Below is a small trained network, with its code and all its weights. Each question gives an input and a target symbol and asks what happens when units are switched off, that is, made to give their printed mean instead of their output.

import numpy as np


def w(rows, s, z=0):
    codes = np.array(rows[::2]) - 128.0
    scale = np.full(codes.shape[1], s)
    scale[-1] = z or s
    return codes * scale


def norm(h):
    return h / np.sqrt((h * h).mean(-1, keepdims=True) + 1e-5)


def f(y):
    return np.maximum(y, 0)


def softmax(a):
    e = np.exp(a - a.max(-1, keepdims=True))
    return e / e.sum(-1, keepdims=True)


def log_softmax(a):
    a = a - a.max(-1, keepdims=True)
    return a - np.log(np.exp(a).sum(-1, keepdims=True))


def net(x, mask):
    ids = ['αβγεηξτφ'.index(c) for c in x.split()]
    T = len(ids)
    res = E[ids] + P[:T]
    r = norm(res)
    for j in range(3):
        rows = slice(3 * j, 3 * j + 3)
        q, k, v = (r @ M[0][rows].T for M in (Q, K, V))
        z = softmax(np.where(np.tri(T) > 0, q @ k.T / 3**0.5, -1e9)) @ v
        o = O[0][rows]
        res = res + np.where(mask[j], z, o[:, -1]) @ o[:, :-1]
    y = f(norm(res) @ A[0][:, :-1].T + A[0][:, -1])
    res = res + np.where(mask[3:19], y, B[0][:, -1]) @ B[0][:, :-1]
    return log_softmax(norm(res)[-1] @ U[:, :-1].T + U[:, -1])


Q, K, V, O, A, B = {}, {}, {}, {}, {}, {}
E = w([
[84,74,91,217,168,109,101,207,170],'α',
[88,28,99,88,192,96,54,86,88],'β',
[156,147,144,238,61,120,168,138,95],'γ',
[66,86,21,63,72,1,204,157,91],'ε',
[116,111,107,43,33,117,111,87,52],'η',
[101,151,190,55,83,45,69,84,122],'ξ',
[162,96,174,46,200,95,106,154,192],'τ',
[98,112,13,161,98,205,161,162,81],'φ',
],0.022)
P = w([
[181,143,237,136,155,99,162,229,5],'0',
[59,172,188,152,146,126,252,144,53],'1',
[197,109,194,144,93,113,100,212,62],'2',
[91,105,176,149,110,110,227,113,113],'3',
[190,120,141,146,68,98,70,193,96],'4',
[107,88,151,139,96,112,208,92,148],'5',
[177,125,99,136,55,89,50,183,118],'6',
[108,83,122,127,86,117,179,78,179],'7',
[167,128,54,113,49,81,25,177,142],'8',
[95,88,96,119,84,136,145,64,212],'9',
[159,118,32,98,38,78,25,176,149],'10',
[49,94,95,84,86,184,91,59,246],'11',
],0.014)
Q[0] = w([
[220,108,80,100,156,98,113,127,172],'H0',
[64,156,150,114,114,56,223,30,230],'H0',
[145,113,62,174,9,44,33,159,117],'H0',
[34,94,121,96,156,67,156,78,158],'H1',
[143,141,124,90,75,146,105,52,48],'H1',
[119,33,45,148,138,205,145,172,76],'H1',
[164,150,90,113,182,141,177,58,133],'H2',
[176,188,125,124,163,195,146,118,157],'H2',
[44,114,132,150,137,97,171,97,94],'H2',
],0.012)
K[0] = w([
[36,114,102,142,91,122,107,116,100],'H0',
[166,131,196,198,138,94,243,74,97],'H0',
[124,143,15,88,76,107,60,93,251],'H0',
[110,127,111,75,170,152,68,102,128],'H1',
[114,128,132,86,67,139,99,47,35],'H1',
[94,68,55,151,150,169,122,150,84],'H1',
[137,132,179,112,179,119,122,199,68],'H2',
[176,161,137,103,168,112,153,166,87],'H2',
[146,149,142,140,149,130,101,166,46],'H2',
],0.013)
V[0] = w([
[86,81,124,183,140,107,43,64,67],'H0',
[167,167,122,120,173,66,129,59,101],'H0',
[86,123,141,134,134,90,115,92,186],'H0',
[162,85,212,121,157,238,171,72,98],'H1',
[47,67,140,37,155,186,64,87,255],'H1',
[83,91,81,116,12,204,124,126,191],'H1',
[135,115,130,42,176,125,157,223,148],'H2',
[103,89,118,93,98,146,144,140,84],'H2',
[54,150,110,168,130,99,112,150,48],'H2',
],0.0083)
O[0] = w([
[110,72,130,51,186,134,63,84,22,144],'H0',
[191,70,152,134,130,58,176,80,113,100],'H0',
[73,155,111,162,215,6,82,108,131,104],'H0',
[144,147,16,210,178,56,102,115,167,98],'H1',
[165,167,105,189,102,115,240,184,59,1],'H1',
[154,142,255,128,205,122,152,174,138,115],'H1',
[9,77,223,205,12,144,95,148,132,94],'H2',
[137,115,92,67,41,131,188,81,75,161],'H2',
[107,229,52,49,208,111,168,179,109,192],'H2',
],0.0064,0.0082)
A[0] = w([
[148,107,189,94,120,124,148,145,105,97],'N0',
[90,160,163,184,111,147,157,115,70,159],'N1',
[100,81,146,96,149,182,113,87,194,68],'N2',
[201,194,99,146,156,145,116,112,105,11],'N3',
[137,189,172,191,148,118,222,156,7,41],'N4',
[128,116,153,133,149,143,207,106,116,140],'N5',
[97,74,46,142,150,167,117,123,151,17],'N6',
[112,113,151,142,137,116,115,135,188,2],'N7',
[173,147,210,165,131,162,119,138,74,49],'N8',
[112,153,87,102,164,96,189,144,96,2],'N9',
[113,122,76,162,104,125,102,73,146,65],'N10',
[119,162,98,108,97,189,138,145,159,131],'N11',
[125,145,128,113,186,116,221,121,115,91],'N12',
[100,156,75,99,112,136,136,62,127,129],'N13',
[142,127,128,144,122,122,142,98,182,35],'N14',
[96,99,166,83,192,180,124,59,160,156],'N15',
],0.021,0.0098)
B[0] = w([
[128,128,133,171,142,150,156,121,145,205],'N0',
[125,160,80,66,166,115,151,116,129,205],'N1',
[163,109,156,207,76,118,133,151,123,185],'N2',
[182,144,66,112,163,98,106,122,149,147],'N3',
[162,100,80,221,49,63,251,230,32,180],'N4',
[108,156,127,102,155,137,105,110,125,222],'N5',
[160,131,163,113,76,111,95,88,161,181],'N6',
[120,89,136,151,115,157,120,113,159,155],'N7',
[170,168,69,119,177,125,129,113,136,150],'N8',
[114,135,112,162,122,100,186,159,121,181],'N9',
[108,136,150,122,137,143,183,137,106,235],'N10',
[98,132,134,128,140,104,132,97,145,220],'N11',
[108,158,94,76,140,137,143,115,124,207],'N12',
[139,110,131,131,128,131,88,147,166,254],'N13',
[141,102,140,158,116,140,88,120,154,185],'N14',
[90,113,136,176,113,158,149,107,157,191],'N15',
],0.026,0.0076)
U = w([
[128,162,90,145,56,99,198,189,98,235],'α',
[69,163,111,81,127,158,148,63,215,4],'β',
[178,69,154,230,81,119,143,128,205,211],'γ',
[217,109,126,69,41,227,156,135,116,46],'ε',
[178,121,243,124,153,31,148,109,111,104],'η',
[229,162,47,170,110,102,54,106,168,118],'ξ',
[97,176,147,145,139,183,52,253,116,149],'τ',
[114,40,103,157,157,132,103,87,78,79],'φ',
],0.0074,0.0022)

Each question gives the input, a string of symbols that net reads in full, and the target symbol t.
The units are the heads (3 rows each of Q, K, V and O) and the neurons (one row each of A and B). Each row of codes is followed by its name. A weight is (code - 128) times the scale printed after its matrix; where a second scale follows, it is the last column's (O, A, B and U).
mask holds one flag per unit, heads first, then neurons. A switched-off unit (its flag False) gives its mean, the last column of its rows in O or B, instead of its output. The means were averaged over made-up inputs and are rounded, as every weight is.
A unit's drop is (log p(t) with every unit on - log p(t) with that unit switched off) / (log p(t) with every unit on - log p(t) with every unit switched off).
The circuit of an input: a set's keep is (log p(t) with only the set's units on - log p(t) with every unit switched off) / (log p(t) with every unit on - log p(t) with every unit switched off). Starting from the 12 units with the biggest drops (on a tie, the unit counted first), units are removed one at a time, each time the one whose removal leaves the highest keep (on an exact tie, the one counted first), for as long as the keep stays at least 0.8.
units of the circuit, in order: the units of the circuit, biggest drop first
top k neurons: the k neurons with the biggest drops, biggest first
heads that matter: for each layer, one digit per head in row order, 1 if its drop is at least 0.15 and else 0, layers parted by /
input γ γ γ τ τ τ ε γ φ, target β: heads that matter -> 010
input ξ γ τ ε γ ε γ τ τ α, target α: units of the circuit, in order -> [H1, N4]
input τ γ β γ τ γ γ φ γ γ φ, target ξ: units of the circuit, in order -> [H2, N6]
input γ γ ξ γ γ α α τ, target α: heads that matter -> 010
input τ τ τ φ τ, target β: top 3 neurons -> [N4, N11, N2]
input γ γ τ γ τ, target ξ: units of the circuit, in order -> [H1, N10]
input α τ ξ γ ε α, target β: units of the circuit, in order -> [H1, N4, N5]
input τ ξ γ, target ξ: units of the circuit, in order -> [N8]
input γ τ τ α τ, target τ: units of the circuit, in order -> [H2, H0, N11]
input τ α γ ξ α γ γ, target ξ: units of the circuit, in order -> [H2, N3]
input γ γ γ ε α γ γ α, target β: top 2 neurons -> [N12, N4]
input ξ γ τ τ γ η γ β γ, target φ: units of the circuit, in order -> [H0, H1, N10]
input α η γ γ α, target ξ: heads that matter -> 001
input τ γ τ ξ ε γ η β α ξ γ φ, target α: heads that matter -> 010
input γ τ γ γ ε ξ η, target ε: heads that matter -> 010
input τ γ τ, target ξ: units of the circuit, in order -> [H1]
input φ γ γ γ η τ τ γ α γ γ β, target α: top 2 neurons -> [N9, N4]
input γ τ γ γ γ β ξ, target η: units of the circuit, in order -> [H1, H0, N12]
input γ η γ, target ε: heads that matter -> 011
input α γ β β, target β: top 2 neurons -> [N4, N6]
input α φ τ τ γ α γ φ τ α ε φ, target γ: heads that matter -> 001
input γ η η α γ α γ γ α α γ, target τ: top neuron -> [N4]
input γ τ ξ φ γ, target ε: top 3 neurons -> [N11, N10, N4]
input τ β τ η η ξ τ ξ ξ γ, target α: top 2 neurons -> [N4, N1]
input τ β η γ η η α γ ξ τ γ, target η: top 2 neurons -> [N10, N4]
